Each row is followed by its group and then its class within the group.
[ 12.1 -13.4  12.1  -6.3  -5.3   7.1  -3.4   4.6  17.1  16.6   0.6  51.9
  -8.9 -13.1  17.8 -17.2  28.9 -14.2  12.4 -28.7 -12.4  -4.7 -21.2  -2.8
 -11.1 -33.9  10.5   2.0  27.1  14.9  -0.6   4.2   2.6]
T:(26)
[-29.1 -13.1  21.3  -8.0  -1.2   4.8  -3.9 -25.2  -6.4   6.3   9.7  -8.1
  20.0  -7.6  18.6  -8.5 -21.2 -20.5 -23.8  11.8  -0.3  -0.9   3.6  -4.8
  19.9 -22.8 -21.6   4.9  -5.6   0.5  -4.3  15.2  16.1]
E:(41)
[-16.1 -34.5  -0.1   5.8  16.3  -2.9   4.7  12.9  -1.3  19.1  -5.7  14.0
  19.9  -2.5  -3.3  -3.1  20.9  11.5 -15.5  10.4   1.4  19.7  -8.2  -5.6
   1.5 -38.4  -8.7  -3.1  15.8   3.3  15.3 -19.0  23.5]
E:(58)
[-20.1  12.2   9.7   9.2   8.2 -10.1  14.2 -26.1  -0.3  20.2  -6.5  -0.6
  11.9  -7.2   8.3   0.4  12.2  -0.1 -19.7  -2.6  -5.5   7.7 -36.5  -2.5
   5.6 -27.3 -11.5  13.8  25.9   0.4 -26.3   1.5  78.1]
E:(41)
[ -5.1   5.2   4.0   8.9  -0.3  -7.8  -5.8   2.6  -5.9   7.5   7.6  18.2
   7.8   7.7  -7.2  15.1 -10.4  -6.8 -20.2   8.4 -12.0   0.6   6.4  -7.9
   4.5   1.2   3.4   7.6 -15.1 -21.4  -3.2  -6.5  34.9]
E:(40)
[-18.4 -29.1  10.9 -12.5  -2.1  12.8  20.5   5.6  31.8  31.6   1.4  22.4
   2.5   7.4  10.0 -16.8  -7.7  -4.8  -6.2  -0.7   3.6   9.8  -4.8  -1.9
  -3.6 -35.8   2.9  10.0  29.6 -11.9 -14.0 -18.0 -22.9]
B:(46)
[-12.1 -19.9  -1.5  -6.2   1.1   4.5  -3.9  13.9   7.2  11.3  -7.6  13.7
  15.3   0.3  13.1   1.4  19.6   8.5 -20.7 -12.4 -25.7   9.0 -17.8  -5.0
  -4.9 -13.0   6.1   9.9  30.8 -11.6  -6.5 -20.7  15.6]
T:(36)
[ -0.2  37.7  -2.3  -9.4   2.0 -31.7  21.1 -16.1 -13.6 -11.0 -34.1   2.2
 -25.4 -27.7  -5.2  32.5  25.5  27.2  -9.6 -24.7 -10.2  -2.0 -11.6  -6.5
  -1.3  43.3  18.9  -8.2  21.0  -3.2 -10.6  15.6  10.5]
N:(54)
[  5.1  10.2   1.1  -2.7  -6.0  -3.9  17.1   9.6  73.6  11.7   6.1   6.0
 -17.0 -10.5   4.4 -11.3  78.1  -7.6  -2.1  -6.2  -7.7  14.3 -28.7   0.8
   1.0  -5.4   9.5   6.5  18.3  -3.6  10.2  -6.2  27.4]
T:(51)
[-11.2  35.2  18.1 -10.5   0.5 -17.3   3.7   8.7   7.4  14.9   7.3   3.5
   7.5 -16.4   1.3 -14.6   4.3  -7.7  -7.5   6.5 -29.8  11.1  -8.9  -0.6
   1.0  10.1   2.2   8.3  16.3   1.0  -1.7  -9.3  38.0]
E:(40)
[ -2.3 -32.0  -8.1  -1.2 -12.0  11.9  23.5  38.3  39.0  26.5 -15.9  -9.7
   8.2  18.3  -0.7   6.9  26.7   2.2  -0.6  -4.7  -5.2  12.1   3.5   3.2
 -12.2   4.4  28.9  -2.2  12.7  -7.5  -5.3 -17.3 -14.2]
B:(31)
[ 21.6 -27.1  -9.8  -6.9  -4.1   8.4  -8.7  -4.8   9.3   0.9  14.3  35.9
  16.7  11.9   1.4  13.1  47.5 -12.6  23.4  -3.8 -31.0  -4.4 -26.7  -1.5
 -12.1  -6.8  11.9  -3.5  20.7   4.1 -10.1  44.7  13.2]
T:(36)
[-16.0  12.1   1.1  -6.1   5.7 -23.7  12.0  -9.0 -13.0 -13.5 -19.8 -21.4
  -8.5 -17.7   4.5  -6.0   0.8  24.8  -4.9 -20.4   6.9   8.0 -10.0   1.2
  10.7  32.0   5.6  15.9   3.9 -20.7   2.1  13.1   1.8]
N:(60)
[  1.1  22.9 -10.1  -2.0   0.2 -18.2 -12.3   1.9 -24.9  -1.5  -1.9  60.1
  10.8  -6.1   7.1  18.0   4.4  -3.1 -11.5  -1.2 -14.9  -1.1  -7.0  -0.2
   0.6   3.0  10.7   6.6   9.9 -15.7   5.5  -4.4  25.0]
E:(40)
[-11.9 -15.1  -6.3   6.4  -5.0  -2.1   7.8   0.5  10.5  -2.1 -19.9   1.8
   2.7   2.7 -11.4  22.7   7.5  10.9  15.2  -4.1  -2.4  19.2  -6.7   6.4
  -1.5  -5.0  10.6  -0.3   9.5 -13.5 -12.4  -3.7  18.5]
T:(36)
[  4.9 -15.8  -4.2   9.4 -11.7   4.4  26.2  31.8  28.8  12.1   2.6   9.2
  -2.4   7.2  -6.9  -9.2 -13.3  -4.1   4.4   0.5  -0.8  -6.5  10.7  -6.0
  -2.2 -27.9  15.7   9.0  12.9 -26.7   4.7 -25.9 -20.9]
B:(31)
[ -4.8  30.4   4.1  14.3  -3.9  -1.5  -4.3  -8.8   5.4   3.3  -4.5 -34.1
   4.6   4.6  -4.8   0.8   2.2   7.9   8.1 -45.4   4.9  -7.8   4.7  -8.5
   9.2   9.6  14.3  -1.9  13.4 -13.6  12.1   7.5  -9.3]
N:(37)
[-27.4   1.1   5.3   6.2  -4.4 -16.0  16.6   9.6   3.7   4.0 -32.1 -10.9
  31.5 -21.5  16.3  -1.9 -25.0  -2.3 -23.8  19.2  -5.6  27.3 -10.3  -6.6
  12.6  -2.4  12.5   7.3   7.5 -10.5 -20.4 -13.0  18.1]
E:(58)
[ -3.9  65.0  14.3  -2.3   4.0 -10.3  -6.9  -4.8 -26.7  -4.5 -24.1  15.7
 -22.0  -5.2  -0.1  12.2 -15.5  -8.3 -23.7  -1.9  -5.0 -18.4 -13.5  -5.8
   1.3  13.7  -1.3  15.6  27.0  -9.4 -17.1  -1.4  11.6]
N:(37)
[ -9.7  16.8  11.5 -10.2  15.0  -2.7   0.1   7.7  -7.3  -3.2  -2.6  23.1
  10.2  -1.1   0.6   6.7  -4.2 -17.8 -31.6 -13.5 -22.8  12.3  -3.8  -7.7
  -3.5  -7.7  -5.9  17.1  24.3 -11.1  -6.2   3.1  29.4]
E:(40)
[  0.7  19.7   7.9  -0.4   5.7  -9.1   2.8  -4.6 -15.1  21.1  -7.0 -10.2
   1.2  -0.5  11.0   3.0 -35.3 -17.0 -25.7  15.8  -6.3  -0.2  13.2  -0.5
  10.0 -33.5  -7.5  14.5   9.3  -8.4  -4.5 -20.7  19.9]
E:(40)
[-10.4 -20.9   7.3 -10.0 -13.2  14.0  20.8  22.4  28.6  23.0   9.8  29.2
  15.2  31.6  11.3 -18.3 -14.8   2.9   0.8   0.5  11.4  -4.3  12.4   5.0
   4.1   2.6   5.3   8.3  24.8  -2.1   5.7 -12.2  -2.4]
B:(46)
